Below are the code and all the weights of a small trained network. Each question names an input and a class and asks about switching units off, where a switched-off unit gives its printed mean instead of its output.

import numpy as np


def w(rows, s, z=0):
    codes = np.array(rows[::2]) - 128.0
    scale = np.full(codes.shape[1], s)
    scale[-1] = z or s
    return codes * scale


def norm(h):
    return h / np.sqrt((h * h).mean(-1, keepdims=True) + 1e-5)


def f(y):
    return y / 2 * (1 + np.tanh(0.7978845608 * (y + 0.044715 * y**3)))


def log_softmax(a):
    a = a - a.max(-1, keepdims=True)
    return a - np.log(np.exp(a).sum(-1, keepdims=True))


def net(x, mask):
    res = np.array(x, float).reshape(1, 4) / 4 @ E
    u = 0
    for l in range(3):
        y = f(norm(res) @ A[l][:, :-1].T + A[l][:, -1])
        res = res + np.where(mask[u : u + 11], y, B[l][:, -1]) @ B[l][:, :-1]
        u += 11
    return log_softmax(norm(res)[-1] @ U[:, :-1].T + U[:, -1])


A, B = {}, {}
E = w([
[161,93,87,87,254,216,183,102,211,125],'x0',
[131,73,177,119,175,29,105,107,146,98],'x1',
[205,192,81,77,150,145,191,100,47,225],'x2',
[251,89,57,96,93,85,86,142,176,98],'x3',
],0.0078)
A[0] = w([
[66,132,150,124,37,71,112,135,96,117,127],'0.n1',
[132,183,143,143,5,91,134,138,21,157,4],'0.n2',
[90,191,133,126,232,242,182,126,45,191,158],'0.n3',
[57,137,126,134,115,250,133,135,169,107,77],'0.n4',
[133,154,106,111,133,202,134,143,113,140,74],'0.n5',
[81,101,169,130,234,13,109,145,137,95,108],'0.n6',
[78,136,154,139,85,85,111,137,96,124,108],'0.n7',
[90,154,129,126,152,209,155,121,99,154,94],'0.n8',
[83,143,144,127,146,128,152,117,94,151,14],'0.n9',
[21,129,170,143,158,121,135,130,110,121,101],'0.n10',
[33,118,147,139,144,178,119,127,172,94,101],'0.n11',
],0.016,0.0042)
B[0] = w([
[138,159,132,148,100,65,135,185,113,112,211],'0.n1',
[91,125,49,36,127,151,79,139,96,173,223],'0.n2',
[112,136,118,146,124,70,150,3,150,196,252],'0.n3',
[85,106,89,130,112,211,106,128,104,153,194],'0.n4',
[178,130,139,144,118,160,175,110,140,148,162],'0.n5',
[103,88,131,134,133,128,188,98,147,143,211],'0.n6',
[200,152,129,115,139,120,71,124,136,75,185],'0.n7',
[124,117,83,128,73,65,154,110,169,175,184],'0.n8',
[112,130,120,96,185,84,97,143,82,96,153],'0.n9',
[166,184,171,188,122,135,113,153,112,97,200],'0.n10',
[96,76,179,111,105,145,137,161,166,78,200],'0.n11',
],0.025,0.017)
A[1] = w([
[166,175,136,165,208,89,160,92,102,141,1],'1.n1',
[122,138,123,78,180,122,127,108,119,200,23],'1.n2',
[115,108,137,112,120,103,190,83,109,164,84],'1.n3',
[96,59,138,90,158,78,185,23,154,181,175],'1.n4',
[221,122,154,110,123,143,168,151,103,163,101],'1.n5',
[145,77,141,164,146,124,128,121,54,155,43],'1.n6',
[49,149,119,142,86,40,43,93,93,174,78],'1.n7',
[129,166,156,225,105,173,138,88,126,157,91],'1.n8',
[254,171,71,76,159,143,122,139,102,131,109],'1.n9',
[173,166,172,155,160,76,116,162,120,82,96],'1.n10',
[117,113,164,88,188,83,78,157,114,78,97],'1.n11',
],0.019,0.0029)
B[1] = w([
[174,59,133,61,228,212,7,6,66,28,148],'1.n1',
[62,135,210,233,154,122,136,154,232,91,167],'1.n2',
[188,78,179,89,143,145,138,64,216,127,184],'1.n3',
[103,119,77,235,169,88,251,83,173,205,250],'1.n4',
[50,134,87,96,111,61,96,164,158,135,135],'1.n5',
[92,110,120,50,104,123,162,83,168,93,126],'1.n6',
[174,131,95,8,161,117,126,248,58,73,209],'1.n7',
[134,118,38,127,134,78,196,182,148,180,159],'1.n8',
[149,116,43,61,164,26,200,212,90,146,183],'1.n9',
[51,177,202,192,59,106,141,31,161,109,157],'1.n10',
[186,122,154,186,122,100,170,134,151,153,152],'1.n11',
],0.014,0.026)
A[2] = w([
[112,109,109,138,101,199,146,170,110,114,37],'2.n1',
[232,209,33,126,79,240,51,118,58,164,126],'2.n2',
[92,172,118,26,176,96,42,106,110,133,28],'2.n3',
[128,160,150,104,102,186,134,106,138,238,4],'2.n4',
[84,129,171,146,119,250,118,134,119,143,78],'2.n5',
[131,172,104,105,107,198,110,14,155,222,77],'2.n6',
[161,91,146,128,208,180,127,110,220,122,199],'2.n7',
[151,165,156,123,159,164,89,118,130,156,52],'2.n8',
[71,184,120,134,150,179,91,134,183,117,97],'2.n9',
[116,128,169,78,166,114,79,89,134,212,124],'2.n10',
[93,93,172,75,129,201,94,81,147,164,127],'2.n11',
],0.016,0.0028)
B[2] = w([
[127,104,132,127,192,196,120,161,155,138,152],'2.n1',
[48,122,122,130,134,69,253,192,179,178,184],'2.n2',
[173,173,129,87,79,168,108,144,70,121,227],'2.n3',
[154,128,215,157,188,93,137,120,114,143,169],'2.n4',
[80,93,147,102,132,157,49,140,100,195,164],'2.n5',
[219,90,109,167,66,197,150,133,193,91,254],'2.n6',
[155,199,69,158,101,175,83,132,134,180,237],'2.n7',
[137,84,103,193,173,105,146,151,51,124,116],'2.n8',
[118,126,144,89,181,179,181,106,59,96,132],'2.n9',
[140,118,152,143,112,165,143,172,139,112,167],'2.n10',
[166,149,157,125,139,135,108,110,101,82,149],'2.n11',
],0.019,0.0095)
U = w([
[152,172,75,25,117,65,115,193,65,129,185],'0',
[148,106,146,85,154,217,34,76,85,122,34],'1',
[117,162,248,191,66,74,115,148,136,27,95],'2',
[67,81,181,144,117,222,99,173,139,117,113],'3',
[135,94,98,163,145,131,202,32,194,193,201],'4',
[154,150,182,85,227,111,85,24,87,69,3],'5',
],0.012,0.0046)

Each question gives the input, the list of numbers given to net, and the class t.
The units are the neurons (one row each of A and B). Each row of codes is followed by its name. A weight is (code - 128) times the scale printed after its matrix; where a second scale follows, it is the last column's (A, B and U).
mask holds one flag per neuron, layer by layer. A switched-off neuron (its flag False) gives its mean, the last column of its row in B, instead of its output. The means were averaged over made-up inputs and are rounded, as every weight is.
A unit's drop is (log p(t) with every unit on - log p(t) with that unit switched off) / (log p(t) with every unit on - log p(t) with every unit switched off).
The circuit of an input: a set's keep is (log p(t) with only the set's units on - log p(t) with every unit switched off) / (log p(t) with every unit on - log p(t) with every unit switched off). Starting from the 12 units with the biggest drops (on a tie, the unit counted first), units are removed one at a time, each time the one whose removal leaves the highest keep (on an exact tie, the one counted first), for as long as the keep stays at least 0.8.
circuit, biggest first: the units of the circuit, biggest drop first
most important unit: the unit with the biggest drop
k most important neurons: the k neurons with the biggest drops, biggest first
top k neurons in layer l: the k neurons of layer l with the biggest drops, biggest first
drop when u is switched off: that unit's drop, to one decimal
input [7,7,-8,-8], class 3: 3 most important neurons -> [0.n11, 0.n3, 0.n10]
input [-2,-7,-6,-6], class 0: circuit, biggest first -> [1.n7]
input [7,-3,-1,7], class 0: circuit, biggest first -> [0.n3, 1.n4]
input [1,-5,-7,-7], class 3: circuit, biggest first -> [0.n4, 0.n11]
input [-3,7,-5,3], class 2: circuit, biggest first -> [0.n3, 0.n2]
input [-1,7,-5,1], class 2: top 2 neurons in layer 0 -> [0.n3, 0.n2]
input [-4,0,-7,7], class 2: 2 most important neurons -> [0.n2, 0.n3]
input [1,-6,0,8], class 0: 2 most important neurons -> [0.n3, 0.n6]
input [-1,8,1,-5], class 5: 2 most important neurons -> [1.n1, 0.n10]
input [-8,5,-5,0], class 0: 2 most important neurons -> [0.n2, 0.n11]
input [-2,4,-4,2], class 2: 2 most important neurons -> [0.n3, 0.n1]
input [-7,4,-3,-5], class 2: 2 most important neurons -> [0.n10, 1.n10]
input [-5,4,-3,2], class 0: 2 most important neurons -> [0.n11, 0.n2]
input [-4,-3,-2,-2], class 0: most important unit -> 0.n2
input [5,-1,-2,2], class 1: top 2 neurons in layer 0 -> [0.n3, 0.n10]
input [-2,-2,-7,7], class 2: 2 most important neurons -> [0.n2, 0.n3]
input [2,-1,-7,-4], class 3: drop when 0.n4 is switched off -> 0.1
input [2,-5,-6,4], class 3: drop when 0.n3 is switched off -> 0.5
input [-3,-6,-7,7], class 2: drop when 0.n2 is switched off -> 1.0
input [5,-5,-8,5], class 1: most important unit -> 0.n3
